Below is a small trained network, with its code and all its weights. Each question gives an input and a target symbol and asks what happens when units are switched off, that is, made to give their printed mean instead of their output.

import numpy as np


def w(rows, s, z=0):
    codes = np.array(rows[::2]) - 128.0
    scale = np.full(codes.shape[1], s)
    scale[-1] = z or s
    return codes * scale


def f(y):
    return y / 2 * (1 + np.tanh(0.7978845608 * (y + 0.044715 * y**3)))


def softmax(a):
    e = np.exp(a - a.max(-1, keepdims=True))
    return e / e.sum(-1, keepdims=True)


def log_softmax(a):
    a = a - a.max(-1, keepdims=True)
    return a - np.log(np.exp(a).sum(-1, keepdims=True))


def net(x, mask):
    ids = ['ΛΠβδθξφ'.index(c) for c in x.split()]
    T = len(ids)
    res = E[ids] + P[:T]
    r = res
    for j in range(3):
        rows = slice(3 * j, 3 * j + 3)
        q, k, v = (r @ M[0][rows].T for M in (Q, K, V))
        z = softmax(np.where(np.tri(T) > 0, q @ k.T / 3**0.5, -1e9)) @ v
        o = O[0][rows]
        res = res + np.where(mask[j], z, o[:, -1]) @ o[:, :-1]
    y = f(res @ A[0][:, :-1].T + A[0][:, -1])
    res = res + np.where(mask[3:11], y, B[0][:, -1]) @ B[0][:, :-1]
    return log_softmax(res[-1] @ U[:, :-1].T + U[:, -1])


Q, K, V, O, A, B = {}, {}, {}, {}, {}, {}
E = w([
[240,147,126,101,138],'Λ',
[137,83,86,143,144],'Π',
[119,214,155,187,128],'β',
[7,182,191,75,96],'δ',
[195,81,169,100,199],'θ',
[124,84,80,121,148],'ξ',
[119,186,95,115,85],'φ',
],0.015)
P = w([
[195,51,144,176,88],'0',
[168,203,92,106,184],'1',
[142,220,78,135,178],'2',
[18,108,108,143,115],'3',
[58,194,118,132,162],'4',
[161,242,92,102,161],'5',
[44,50,177,160,90],'6',
[158,245,112,16,157],'7',
[169,202,62,104,83],'8',
[104,15,217,198,76],'9',
[193,221,87,74,133],'10',
[176,167,153,164,119],'11',
[137,85,248,96,73],'12',
],0.011)
Q[0] = w([
[220,174,152,140,135],'h1',
[193,176,6,169,132],'h1',
[148,89,179,167,39],'h1',
[111,91,80,126,141],'h2',
[157,169,146,182,154],'h2',
[145,208,142,57,136],'h2',
[71,134,175,149,48],'h3',
[133,201,128,152,190],'h3',
[120,157,55,136,150],'h3',
],0.013)
K[0] = w([
[165,63,136,165,12],'h1',
[186,80,168,174,100],'h1',
[222,137,2,116,201],'h1',
[144,159,120,172,169],'h2',
[207,123,128,88,50],'h2',
[139,60,195,164,40],'h2',
[99,168,94,76,161],'h3',
[72,59,145,129,91],'h3',
[140,46,154,206,165],'h3',
],0.0088)
V[0] = w([
[77,115,101,72,84],'h1',
[73,140,178,183,150],'h1',
[149,228,144,182,130],'h1',
[113,110,60,137,52],'h2',
[8,120,138,130,155],'h2',
[189,159,44,68,127],'h2',
[120,81,109,132,158],'h3',
[199,153,177,168,186],'h3',
[154,165,80,157,35],'h3',
],0.012)
O[0] = w([
[117,184,45,159,175,71],'h1',
[177,164,214,198,102,103],'h1',
[226,126,157,154,56,252],'h1',
[130,65,2,100,109,181],'h2',
[102,120,140,234,151,8],'h2',
[186,108,117,125,78,173],'h2',
[95,93,143,56,209,73],'h3',
[172,172,211,175,109,151],'h3',
[76,91,32,161,89,254],'h3',
],0.0095,0.0041)
A[0] = w([
[117,121,112,1,160,232],'n1',
[207,137,78,129,149,63],'n2',
[144,115,104,24,99,1],'n3',
[183,169,142,114,152,123],'n4',
[223,155,143,86,125,99],'n5',
[232,19,162,137,147,183],'n6',
[34,25,158,127,41,171],'n7',
[235,172,66,134,159,57],'n8',
],0.0098,0.004)
B[0] = w([
[188,66,97,79,148,255],'n1',
[137,193,118,182,93,181],'n2',
[79,81,87,164,91,206],'n3',
[64,48,133,105,26,173],'n4',
[136,139,154,181,128,216],'n5',
[205,162,94,101,148,215],'n6',
[125,73,171,134,205,218],'n7',
[101,254,109,241,95,209],'n8',
],0.0095,0.0086)
U = w([
[55,39,113,161,40,4],'Λ',
[75,119,96,101,202,248],'Π',
[74,147,177,211,75,55],'β',
[33,149,132,254,247,20],'δ',
[107,143,182,59,152,169],'θ',
[86,100,93,133,214,170],'ξ',
[95,210,53,127,117,70],'φ',
],0.0072,0.0032)

Each question gives the input, a string of symbols that net reads in full, and the target symbol t.
The units are the heads (3 rows each of Q, K, V and O) and the neurons (one row each of A and B). Each row of codes is followed by its name. A weight is (code - 128) times the scale printed after its matrix; where a second scale follows, it is the last column's (O, A, B and U).
mask holds one flag per unit, heads first, then neurons. A switched-off unit (its flag False) gives its mean, the last column of its rows in O or B, instead of its output. The means were averaged over made-up inputs and are rounded, as every weight is.
A unit's drop is (log p(t) with every unit on - log p(t) with that unit switched off) / (log p(t) with every unit on - log p(t) with every unit switched off).
The circuit of an input: a set's keep is (log p(t) with only the set's units on - log p(t) with every unit switched off) / (log p(t) with every unit on - log p(t) with every unit switched off). Starting from all 11 units, units are removed one at a time, each time the one whose removal leaves the highest keep (on an exact tie, the one counted first), for as long as the keep stays at least 0.8.
units of the circuit, in order: the units of the circuit, biggest drop first
k most important neurons: the k neurons with the biggest drops, biggest first
heads that matter: for each layer, one digit per head in row order, 1 if its drop is at least 0.15 and else 0, layers parted by /
input β φ Π β δ ξ Π φ φ Π Λ, target Π: heads that matter	111
input φ β Π θ, target θ: heads that matter	100
input δ β φ, target δ: heads that matter	110
input φ β φ β Π Π φ φ θ, target φ: heads that matter	000
input θ φ φ φ φ Λ, target θ: units of the circuit, in order	h3
input Λ β φ φ φ Π β Π φ β φ β, target Λ: 2 most important neurons	n3, n6
input θ Λ β θ Λ, target θ: heads that matter	101
input θ β φ Π β β Λ φ Π, target θ: units of the circuit, in order	h1, h3, n8
input Λ φ Π φ φ φ Π φ β Λ φ φ, target Λ: heads that matter	110
input β Π δ, target β: heads that matter	101
input Λ Π ξ, target Λ: units of the circuit, in order	h1, n3, h2
input Π Π Π φ φ φ, target Π: units of the circuit, in order	h1, h3, n1
input Π β φ θ φ Π θ Π φ θ β, target θ: heads that matter	101
input φ β φ β Π, target β: units of the circuit, in order	h1
input θ θ ξ, target θ: units of the circuit, in order	h3, h2
input δ ξ ξ β β φ θ φ ξ Π, target ξ: units of the circuit, in order	n7, n6
input φ φ φ β θ, target β: heads that matter	100
input φ φ φ φ φ φ ξ δ θ β ξ, target β: heads that matter	100
input φ φ φ θ β φ Λ, target φ: 2 most important neurons	n6, n4
input Λ φ φ φ φ θ θ Λ φ, target Λ: 3 most important neurons	n3, n4, n6
